Below is a small trained network, with its code and all its weights. Each question gives an input and a target symbol and asks what happens when units are switched off, that is, made to give their printed mean instead of their output.

import numpy as np


def w(rows, s, z=0):
    codes = np.array(rows[::2]) - 128.0
    scale = np.full(codes.shape[1], s)
    scale[-1] = z or s
    return codes * scale


def f(y):
    return np.maximum(y, 0)


def softmax(a):
    e = np.exp(a - a.max(-1, keepdims=True))
    return e / e.sum(-1, keepdims=True)


def log_softmax(a):
    a = a - a.max(-1, keepdims=True)
    return a - np.log(np.exp(a).sum(-1, keepdims=True))


def net(x, mask):
    ids = ['ΛΞαβγδεζηθμπτφψ'.index(c) for c in x.split()]
    T = len(ids)
    res = E[ids] + P[:T]
    r = res
    for j in range(2):
        rows = slice(2 * j, 2 * j + 2)
        q, k, v = (r @ M[0][rows].T for M in (Q, K, V))
        z = softmax(np.where(np.tri(T) > 0, q @ k.T / 2**0.5, -1e9)) @ v
        o = O[0][rows]
        res = res + np.where(mask[j], z, o[:, -1]) @ o[:, :-1]
    y = f(res @ A[0][:, :-1].T + A[0][:, -1])
    res = res + np.where(mask[2:6], y, B[0][:, -1]) @ B[0][:, :-1]
    return log_softmax(res[-1] @ U[:, :-1].T + U[:, -1])


Q, K, V, O, A, B = {}, {}, {}, {}, {}, {}
E = w([
[74,154,33,53,89],'Λ',
[129,135,88,166,154],'Ξ',
[149,181,189,2,142],'α',
[154,115,126,91,66],'β',
[65,104,134,149,48],'γ',
[116,101,129,93,128],'δ',
[106,146,137,142,120],'ε',
[145,130,62,135,110],'ζ',
[118,163,117,83,62],'η',
[167,79,120,104,96],'θ',
[119,109,145,122,139],'μ',
[154,141,26,144,119],'π',
[134,62,137,51,101],'τ',
[33,142,160,125,213],'φ',
[125,92,166,128,144],'ψ',
],0.015)
P = w([
[104,72,83,68,196],'0',
[166,83,190,156,162],'1',
[129,27,239,125,144],'2',
[169,67,253,233,168],'3',
[113,105,175,87,131],'4',
[120,118,200,141,134],'5',
[78,108,230,29,84],'6',
[105,175,242,159,126],'7',
[62,159,200,64,106],'8',
[70,150,209,54,104],'9',
[72,186,170,130,135],'10',
[45,212,206,71,89],'11',
[117,157,177,100,96],'12',
],0.0038)
Q[0] = w([
[67,190,109,103,120],'h1',
[254,111,183,185,122],'h1',
[115,145,85,86,133],'h2',
[109,41,178,145,66],'h2',
],0.0076)
K[0] = w([
[62,129,175,79,117],'h1',
[186,124,68,154,71],'h1',
[145,169,194,116,194],'h2',
[1,119,36,145,212],'h2',
],0.0073)
V[0] = w([
[82,148,44,89,1],'h1',
[123,148,56,180,202],'h1',
[233,175,2,45,89],'h2',
[17,69,70,233,68],'h2',
],0.0069)
O[0] = w([
[136,21,179,179,108,203],'h1',
[86,117,64,78,210,4],'h1',
[179,56,162,116,147,109],'h2',
[47,81,7,113,101,137],'h2',
],0.011,0.0022)
A[0] = w([
[142,159,174,146,215,3],'n1',
[92,81,88,130,4,194],'n2',
[3,177,205,124,244,99],'n3',
[188,87,147,202,183,64],'n4',
],0.0059,0.0043)
B[0] = w([
[98,174,44,186,146,136],'n1',
[91,173,28,254,148,254],'n2',
[157,231,165,109,223,163],'n3',
[166,84,249,133,184,138],'n4',
],0.0062,0.0065)
U = w([
[85,5,143,97,169,71],'Λ',
[94,99,106,96,237,103],'Ξ',
[254,216,211,80,77,202],'α',
[203,112,185,174,115,52],'β',
[77,148,82,224,62,161],'γ',
[99,109,176,114,177,93],'δ',
[125,150,141,147,188,51],'ε',
[178,96,102,131,210,54],'ζ',
[133,93,196,139,111,3],'η',
[166,104,168,125,164,33],'θ',
[185,214,95,122,109,150],'μ',
[201,61,79,87,243,76],'π',
[146,110,195,127,141,37],'τ',
[63,214,124,101,215,157],'φ',
[180,211,87,100,106,224],'ψ',
],0.007,0.0042)

Each question gives the input, a string of symbols that net reads in full, and the target symbol t.
The units are the heads (2 rows each of Q, K, V and O) and the neurons (one row each of A and B). Each row of codes is followed by its name. A weight is (code - 128) times the scale printed after its matrix; where a second scale follows, it is the last column's (O, A, B and U).
mask holds one flag per unit, heads first, then neurons. A switched-off unit (its flag False) gives its mean, the last column of its rows in O or B, instead of its output. The means were averaged over made-up inputs and are rounded, as every weight is.
A unit's drop is (log p(t) with every unit on - log p(t) with that unit switched off) / (log p(t) with every unit on - log p(t) with every unit switched off).
The circuit of an input: a set's keep is (log p(t) with only the set's units on - log p(t) with every unit switched off) / (log p(t) with every unit on - log p(t) with every unit switched off). Starting from all 6 units, units are removed one at a time, each time the one whose removal leaves the highest keep (on an exact tie, the one counted first), for as long as the keep stays at least 0.8.
circuit, biggest first: the units of the circuit, biggest drop first
k most important neurons: the k neurons with the biggest drops, biggest first
heads that matter: for each layer, one digit per head in row order, 1 if its drop is at least 0.15 and else 0, layers parted by /
drop of u: that unit's drop, to one decimal
input γ θ τ φ, target φ: circuit, biggest first : n3, h1
input γ ψ θ, target γ: circuit, biggest first : h2, n2
input θ γ γ ε, target γ: circuit, biggest first : h2, n2
input α Λ Λ, target α: circuit, biggest first : h2
input μ Ξ μ δ ζ α γ α γ Ξ Ξ α π, target α: circuit, biggest first : h2, n2
input π Ξ γ ψ ζ φ Ξ φ, target φ: heads that matter : 10
input δ β α, target α: heads that matter : 01
input δ η α Ξ α γ ζ γ ε α ε Ξ Λ, target α: circuit, biggest first : h2, h1
input γ θ δ, target γ: circuit, biggest first : h2, n2, h1
input Λ Ξ Λ τ, target Λ: circuit, biggest first : h2, h1
input τ γ Ξ ε δ Λ γ γ γ β π Λ, target γ: circuit, biggest first : n2, h1, h2
input γ ψ ψ θ, target γ: 2 most important neurons : n2, n3
input γ ζ Ξ τ γ β, target γ: drop of h1 : 0.1
input γ η γ γ γ ζ, target γ: drop of n2 : 0.2
input α θ η, target α: drop of h2 : 1.0
input Ξ φ Λ, target φ: circuit, biggest first : h1
